10.8 7.5 -4.8 -33.9 -7.7 42.1 -47.4 -23.4 -82.6 35.7 11.0  <56>
47.3 24.3 41.2 2.7 -45.3 2.4 13.8 -49.7 -36.6 36.0 -40.9  <139>
-28.7 56.9 -0.4 -51.8 18.5 -33.2 47.6 31.2 17.0 39.5 -11.8  <208>
23.5 -14.4 -88.8 -19.6 36.1 -34.4 13.0 -42.8 3.0 20.1 5.0  <89>
-13.3 33.3 -43.0 -43.0 -1.9 -39.2 -13.5 -34.4 2.5 48.5 52.6  <106>
-8.8 -9.4 -13.0 55.4 36.3 -3.2 -88.1 -37.2 -2.4 0.1 -19.1  <42>
-35.0 11.5 -67.3 -50.9 -5.9 4.5 -14.3 -6.5 -45.5 50.6 9.6  <18>
-11.1 34.2 7.4 -57.8 -11.1 -19.6 57.1 42.6 37.4 9.0 -42.6  <14>
-10.0 23.0 -53.0 -3.2 18.1 -28.1 50.7 -33.5 -42.1 52.6 26.5  <12>
-0.2 -75.2 -50.2 -43.5 15.5 37.8 12.7 -6.9 4.3 -30.5 7.9  <160>
-11.1 34.2 7.4 -57.8 -11.1 -36.6 7.4 -67.0 45.7 5.3 21.6  <181>
which: 20.1 5.0 -> <89>
which: 47.3 24.3 41.2 2.7 -45.3 -> <139>

